Below is a small trained network, with its code and all its weights. Each question gives an input and a target symbol and asks what happens when units are switched off, that is, made to give their printed mean instead of their output.

import numpy as np


def w(rows, s, z=0):
    codes = np.array(rows[::2]) - 128.0
    scale = np.full(codes.shape[1], s)
    scale[-1] = z or s
    return codes * scale


def f(y):
    return y / 2 * (1 + np.tanh(0.7978845608 * (y + 0.044715 * y**3)))


def softmax(a):
    e = np.exp(a - a.max(-1, keepdims=True))
    return e / e.sum(-1, keepdims=True)


def log_softmax(a):
    a = a - a.max(-1, keepdims=True)
    return a - np.log(np.exp(a).sum(-1, keepdims=True))


def net(x, mask):
    ids = ['ΞΦΨαβγδεζηθμπστ'.index(c) for c in x.split()]
    T = len(ids)
    res = E[ids] + P[:T]
    u = 0
    for l in range(2):
        q, k, v = (res @ M[l].T for M in (Q, K, V))
        z = softmax(np.where(np.tri(T) > 0, q @ k.T / 3**0.5, -1e9)) @ v
        res = res + np.where(mask[u], z, O[l][:, -1]) @ O[l][:, :-1]
        u += 1
        y = f(res @ A[l][:, :-1].T + A[l][:, -1])
        res = res + np.where(mask[u : u + 16], y, B[l][:, -1]) @ B[l][:, :-1]
        u += 16
    return log_softmax(res[-1] @ U[:, :-1].T + U[:, -1])


Q, K, V, O, A, B = {}, {}, {}, {}, {}, {}
E = w([
[172,92,113,130,1,112,62],'Ξ',
[172,165,138,159,137,142,123],'Φ',
[83,134,76,168,68,80,184],'Ψ',
[124,215,153,127,88,140,151],'α',
[202,126,131,130,151,112,155],'β',
[135,162,135,74,170,103,188],'γ',
[148,153,152,122,125,67,165],'δ',
[125,94,106,152,97,35,174],'ε',
[98,73,144,111,97,206,225],'ζ',
[172,127,149,44,79,157,93],'η',
[131,146,122,186,83,84,134],'θ',
[58,94,255,81,93,131,99],'μ',
[198,106,125,189,127,107,145],'π',
[191,207,182,167,104,93,119],'σ',
[57,142,95,119,96,61,174],'τ',
],0.022)
P = w([
[129,229,81,142,192,80,181],'0',
[142,213,132,155,157,106,166],'1',
[159,199,168,162,147,115,155],'2',
[156,192,195,165,122,135,142],'3',
[159,180,214,168,110,161,132],'4',
[154,163,236,168,96,155,122],'5',
[153,162,253,171,84,173,107],'6',
[151,160,253,175,83,167,107],'7',
],0.0055)
Q[0] = w([
[109,110,167,145,195,159,156],'L0H1',
[201,193,243,122,56,65,111],'L0H1',
[188,254,236,209,18,41,240],'L0H1',
],0.012)
K[0] = w([
[125,106,127,148,164,152,144],'L0H1',
[110,72,220,137,101,141,83],'L0H1',
[83,11,248,97,80,211,65],'L0H1',
],0.014)
V[0] = w([
[78,143,239,158,199,77,50],'L0H1',
[71,47,144,109,134,219,235],'L0H1',
[108,165,178,254,198,140,222],'L0H1',
],0.0057)
O[0] = w([
[102,193,2,77,240,51,146,9],'L0H1',
[86,74,157,141,179,140,36,251],'L0H1',
[43,129,9,170,189,136,161,151],'L0H1',
],0.0077,0.0022)
A[0] = w([
[110,188,92,127,133,133,143,63],'L0N1',
[84,133,131,165,194,128,31,117],'L0N2',
[77,194,147,55,205,121,96,84],'L0N3',
[93,68,62,130,76,86,141,2],'L0N4',
[147,140,111,17,160,183,82,125],'L0N5',
[182,189,125,45,150,153,71,121],'L0N6',
[115,193,93,141,182,47,72,152],'L0N7',
[114,109,107,23,86,159,87,201],'L0N8',
[168,83,104,142,82,182,99,30],'L0N9',
[116,74,158,171,64,47,130,61],'L0N10',
[176,134,121,130,250,123,96,112],'L0N11',
[62,155,76,141,58,159,140,53],'L0N12',
[187,68,50,147,69,140,94,28],'L0N13',
[101,97,171,48,167,69,160,183],'L0N14',
[93,69,112,149,136,123,74,30],'L0N15',
[133,128,140,112,254,192,192,132],'L0N16',
],0.009,0.0061)
B[0] = w([
[86,129,190,60,104,157,84,188],'L0N1',
[95,96,181,112,8,149,149,209],'L0N2',
[110,77,255,65,91,105,176,179],'L0N3',
[193,73,107,90,79,215,220,136],'L0N4',
[180,121,181,217,164,108,208,156],'L0N5',
[186,50,176,121,155,163,98,229],'L0N6',
[115,107,244,167,104,137,67,253],'L0N7',
[219,130,141,151,184,86,89,197],'L0N8',
[101,120,130,38,68,41,117,170],'L0N9',
[147,134,120,74,227,215,154,238],'L0N10',
[186,72,134,234,169,143,50,160],'L0N11',
[190,175,89,85,4,193,71,174],'L0N12',
[30,74,89,51,90,111,72,132],'L0N13',
[133,186,152,215,122,207,219,190],'L0N14',
[176,188,164,85,113,183,53,160],'L0N15',
[196,115,54,77,146,223,126,191],'L0N16',
],0.0073,0.0043)
Q[1] = w([
[173,131,206,155,163,196,191],'L1H1',
[33,95,221,109,28,227,243],'L1H1',
[242,255,140,130,105,176,212],'L1H1',
],0.008)
K[1] = w([
[87,81,213,117,161,121,81],'L1H1',
[51,106,254,105,45,163,178],'L1H1',
[196,59,188,86,56,122,91],'L1H1',
],0.0095)
V[1] = w([
[91,84,64,137,149,143,20],'L1H1',
[2,118,106,60,131,117,81],'L1H1',
[74,212,102,235,138,189,175],'L1H1',
],0.0048)
O[1] = w([
[149,40,218,179,106,80,77,6],'L1H1',
[131,162,126,199,51,133,253,2],'L1H1',
[111,77,83,149,230,160,148,64],'L1H1',
],0.0058,0.0062)
A[1] = w([
[80,152,143,89,96,102,102,101],'L1N1',
[120,82,156,136,202,117,144,104],'L1N2',
[104,63,96,57,111,135,113,2],'L1N3',
[131,111,105,148,199,119,85,82],'L1N4',
[133,139,109,190,213,93,144,107],'L1N5',
[32,170,160,159,167,89,132,56],'L1N6',
[45,123,61,171,157,106,117,217],'L1N7',
[148,66,69,155,120,182,145,90],'L1N8',
[96,112,48,168,117,74,138,201],'L1N9',
[172,87,88,57,174,105,187,39],'L1N10',
[75,190,74,170,135,182,102,87],'L1N11',
[121,170,167,150,199,69,153,37],'L1N12',
[69,112,88,108,115,95,209,29],'L1N13',
[55,139,124,110,172,56,174,82],'L1N14',
[169,48,7,149,98,82,91,160],'L1N15',
[152,111,161,135,89,120,76,31],'L1N16',
],0.013,0.007)
B[1] = w([
[178,58,168,123,169,129,154,181],'L1N1',
[132,162,171,154,72,150,153,159],'L1N2',
[136,194,169,189,154,109,186,146],'L1N3',
[118,58,139,111,104,133,160,148],'L1N4',
[225,93,34,132,140,131,147,169],'L1N5',
[182,110,63,149,70,130,104,160],'L1N6',
[76,56,198,85,137,88,105,160],'L1N7',
[110,141,108,158,106,81,86,174],'L1N8',
[117,123,163,110,163,56,117,153],'L1N9',
[166,105,203,156,10,175,146,149],'L1N10',
[82,141,112,153,197,120,124,193],'L1N11',
[200,173,103,133,150,75,144,153],'L1N12',
[140,65,107,56,115,196,117,147],'L1N13',
[91,73,116,70,92,121,224,141],'L1N14',
[91,187,93,116,55,134,96,155],'L1N15',
[73,142,79,130,143,124,181,244],'L1N16',
],0.012,0.011)
U = w([
[119,184,150,115,57,63,192,103],'Ξ',
[181,65,101,128,215,166,120,113],'Φ',
[121,169,63,77,74,117,107,127],'Ψ',
[94,235,92,119,195,165,199,136],'α',
[199,125,60,118,76,179,90,61],'β',
[175,152,92,109,132,233,185,2],'γ',
[137,139,67,125,141,85,213,99],'δ',
[146,79,108,74,90,149,162,40],'ε',
[106,86,167,181,98,167,89,213],'ζ',
[190,133,147,17,135,144,53,199],'η',
[100,146,179,147,193,2,147,133],'θ',
[173,97,166,140,152,84,153,108],'μ',
[166,92,132,131,94,35,80,119],'π',
[191,214,87,158,122,100,95,88],'σ',
[85,105,129,57,168,125,175,78],'τ',
],0.0092,0.0086)

Each question gives the input, a string of symbols that net reads in full, and the target symbol t.
The units are the heads (3 rows each of Q, K, V and O) and the neurons (one row each of A and B). Each row of codes is followed by its name. A weight is (code - 128) times the scale printed after its matrix; where a second scale follows, it is the last column's (O, A, B and U).
mask holds one flag per unit, layer by layer, with each layer's heads first. A switched-off unit (its flag False) gives its mean, the last column of its rows in O or B, instead of its output. The means were averaged over made-up inputs and are rounded, as every weight is.
A unit's drop is (log p(t) with every unit on - log p(t) with that unit switched off) / (log p(t) with every unit on - log p(t) with every unit switched off).
The circuit of an input: a set's keep is (log p(t) with only the set's units on - log p(t) with every unit switched off) / (log p(t) with every unit on - log p(t) with every unit switched off). Starting from the 12 units with the biggest drops (on a tie, the unit counted first), units are removed one at a time, each time the one whose removal leaves the highest keep (on an exact tie, the one counted first), for as long as the keep stays at least 0.8.
circuit, biggest first: the units of the circuit, biggest drop first
unit that matters most: the unit with the biggest drop
top k neurons: the k neurons with the biggest drops, biggest first
top k neurons in layer l: the k neurons of layer l with the biggest drops, biggest first
drop when u is switched off: that unit's drop, to one decimal
input θ Ψ α Φ ζ ε Φ δ, target ζ: circuit, biggest first	[L0H1]
input η ζ Ξ θ σ Φ α α, target Ξ: circuit, biggest first	[L0N13; L1H1; L0H1]
input θ ζ δ θ α Ξ ε, target Ξ: circuit, biggest first	[L1H1; L0N13; L0H1]
input σ η σ, target η: circuit, biggest first	[L0H1; L1H1; L0N5]
input σ ε ζ α ζ η ε Φ, target η: circuit, biggest first	[L0N6; L1H1; L0H1]
input π τ ζ π θ α μ π, target β: top 2 neurons	[L1N5; L1N15]
input γ Ξ γ, target Ξ: circuit, biggest first	[L1H1; L0H1; L0N13]
input β α α π β γ Ξ α, target Ξ: circuit, biggest first	[L1H1; L0N13; L0H1]
input γ β Φ μ α Φ, target ζ: top 3 neurons	[L0N11; L0N7; L0N16]
input δ ε α η ε, target η: circuit, biggest first	[L1H1; L0H1; L0N10]
input θ α τ Ψ, target Ψ: circuit, biggest first	[L0N12; L0H1; L1N15; L0N14]
input Ψ θ Φ β, target β: top 3 neurons	[L1N5; L0N16; L1N15]
input β α α ζ Ξ α γ, target Ξ: top 2 neurons	[L0N13; L0N9]
input Ξ σ α α η δ α, target η: unit that matters most	L0N6
input δ δ Φ θ, target θ: top 2 neurons	[L1N7; L1N9]
input δ β μ Φ Φ ε, target δ: top 2 neurons in layer 0	[L0N14; L0N7]
input Φ Ξ θ μ δ δ, target σ: top 3 neurons	[L0N14; L0N11; L1N12]
input μ δ σ Φ σ, target θ: top 2 neurons	[L0N11; L1N16]
input δ π ζ θ π μ γ α, target η: top 3 neurons in layer 0	[L0N3; L0N14; L0N1]
input μ Φ θ σ Ξ ζ, target α: top 2 neurons	[L0N14; L0N3]
input τ μ η, target μ: top 2 neurons in layer 0	[L0N5; L0N3]
input μ σ α ζ, target α: top neuron in layer 0	[L0N3]
input Φ δ σ, target σ: top 2 neurons	[L0N7; L1N12]
input θ γ ζ δ Ξ Ψ, target Ξ: drop when L1H1 is switched off	1.2
input τ η Ψ, target η: drop when L1H1 is switched off	0.4
